grid =
[[ 13.2  28.6 -16.2 -40.1 -13.1 -55.5   3.0]
 [ -1.0  17.9  26.9  51.4  24.8   4.1 -39.8]
 [ 13.9 -21.7  13.2 -32.6   4.2 -61.4  25.6]
 [-10.4  57.2   5.1  38.3  19.2  26.2 -14.3]
 [ 17.3 -42.1  16.5  -3.7   3.8 -49.4  12.5]
 [ 35.5 -43.5  -6.2  29.0 -16.1  11.5 -12.7]
 [ 32.2  33.9  15.2  17.5 -14.2 -16.4  20.3]
 [ 36.3  22.3 -37.5   9.1 -32.9 -23.7 -34.8]
 [ -9.8  52.9   9.7  10.5  23.2 -46.1  -0.2]
 [-19.4 -12.6   8.3  59.5 -34.3 -16.2 -12.1]
 [ 44.5  -0.3  54.3   1.3   9.9   5.2  10.5]
 [ 19.3  37.7  28.8  28.3  14.6 -28.7  43.5]
 [-27.3   7.1   7.5  51.6  -5.7 -39.9   8.0]
 [-27.6  43.3  25.0 -36.5  12.5   6.0  14.7]
 [-34.6  22.1  -6.3  33.8  35.2 -37.3  13.7]
 [-14.2   5.1 -20.9 -40.0  45.9 -26.2  34.1]]
grid[-16][0]	13.2
grid[-8][-4]	10.5
grid[-7]	[-19.4, -12.6, 8.3, 59.5, -34.3, -16.2, -12.1]
grid[-3]	[-27.6, 43.3, 25.0, -36.5, 12.5, 6.0, 14.7]
grid[12][4]	-5.7
grid[:, 3]	[-40.1, 51.4, -32.6, 38.3, -3.7, 29.0, 17.5, 9.1, 10.5, 59.5, 1.3, 28.3, 51.6, -36.5, 33.8, -40.0]
grid[4][-3]	3.8
grid[0][1]	28.6
grid[2][-7]	13.9
grid[15][6]	34.1
grid[-6][5]	5.2
grid[5]	[35.5, -43.5, -6.2, 29.0, -16.1, 11.5, -12.7]
grid[-8]	[-9.8, 52.9, 9.7, 10.5, 23.2, -46.1, -0.2]
grid[-2][5]	-37.3
grid[-3][6]	14.7
grid[-6][4]	9.9
grid[-4][1]	7.1
grid[-10][5]	-16.4
grid[13][3]	-36.5
grid[-4][0]	-27.3
grid[8][2]	9.7
grid[14][4]	35.2
grid[12][-2]	-39.9
grid[-15][6]	-39.8
grid[2][3]	-32.6
grid[1][-3]	24.8
grid[1][5]	4.1
grid[14]	[-34.6, 22.1, -6.3, 33.8, 35.2, -37.3, 13.7]
grid[-12][0]	17.3
grid[6][6]	20.3
grid[-5]	[19.3, 37.7, 28.8, 28.3, 14.6, -28.7, 43.5]

arr =
[[ 0.20 -0.13  0.07  0.06  0.21  0.07  0.27 -0.17  0.01]
 [-0.01 -0.05  0.05 -0.28  0.04 -0.15  0.18 -0.02  0.07]
 [ 0.27 -0.12  0.10  0.04 -0.03 -0.18  0.07 -0.12  0.10]
 [ 0.13 -0.05 -0.02 -0.18 -0.13  0.03  0.07 -0.03 -0.19]
 [ 0.16 -0.06 -0.11  0.15 -0.08 -0.18  0.17 -0.13 -0.01]
 [-0.05 -0.04 -0.02 -0.24  0.11 -0.04  0.27 -0.04 -0.02]
 [ 0.28 -0.12  0.10  0.04 -0.06 -0.18  0.06 -0.12  0.09]
 [ 0.17 -0.07 -0.13  0.16 -0.04 -0.05  0.20 -0.15 -0.11]
 [-0.02 -0.03  0.00 -0.29  0.00 -0.07  0.17  0.00 -0.04]
 [-0.01 -0.04  0.04 -0.28  0.01 -0.14  0.17 -0.02  0.05]]
arr[0, 0]: 0.20
arr[:, 5]: [0.07, -0.15, -0.18, 0.03, -0.18, -0.04, -0.18, -0.05, -0.07, -0.14]
arr[7, 8]: -0.11
arr[2, 4]: -0.03
arr[3, 6]: 0.07
arr[:, 7]: [-0.17, -0.02, -0.12, -0.03, -0.13, -0.04, -0.12, -0.15, 0.00, -0.02]
arr[3, 5]: 0.03
arr[8, 2]: 0.00
arr[:, 1]: [-0.13, -0.05, -0.12, -0.05, -0.06, -0.04, -0.12, -0.07, -0.03, -0.04]
arr[4, 0]: 0.16
arr[:, 0]: [0.20, -0.01, 0.27, 0.13, 0.16, -0.05, 0.28, 0.17, -0.02, -0.01]
arr[9, 4]: 0.01
arr[1, 1]: -0.05
arr[0, 7]: -0.17
arr[0]: [0.20, -0.13, 0.07, 0.06, 0.21, 0.07, 0.27, -0.17, 0.01]
arr[4, 7]: -0.13
arr[7, 2]: -0.13
arr[9, 8]: 0.05
arr[2, 1]: -0.12
arr[2]: [0.27, -0.12, 0.10, 0.04, -0.03, -0.18, 0.07, -0.12, 0.10]
arr[3, 8]: -0.19
arr[5, 5]: -0.04
arr[9]: [-0.01, -0.04, 0.04, -0.28, 0.01, -0.14, 0.17, -0.02, 0.05]
arr[6, 8]: 0.09
arr[1, 6]: 0.18
arr[9, 6]: 0.17
arr[4, 4]: -0.08
arr[:, 3]: [0.06, -0.28, 0.04, -0.18, 0.15, -0.24, 0.04, 0.16, -0.29, -0.28]
arr[4, 2]: -0.11
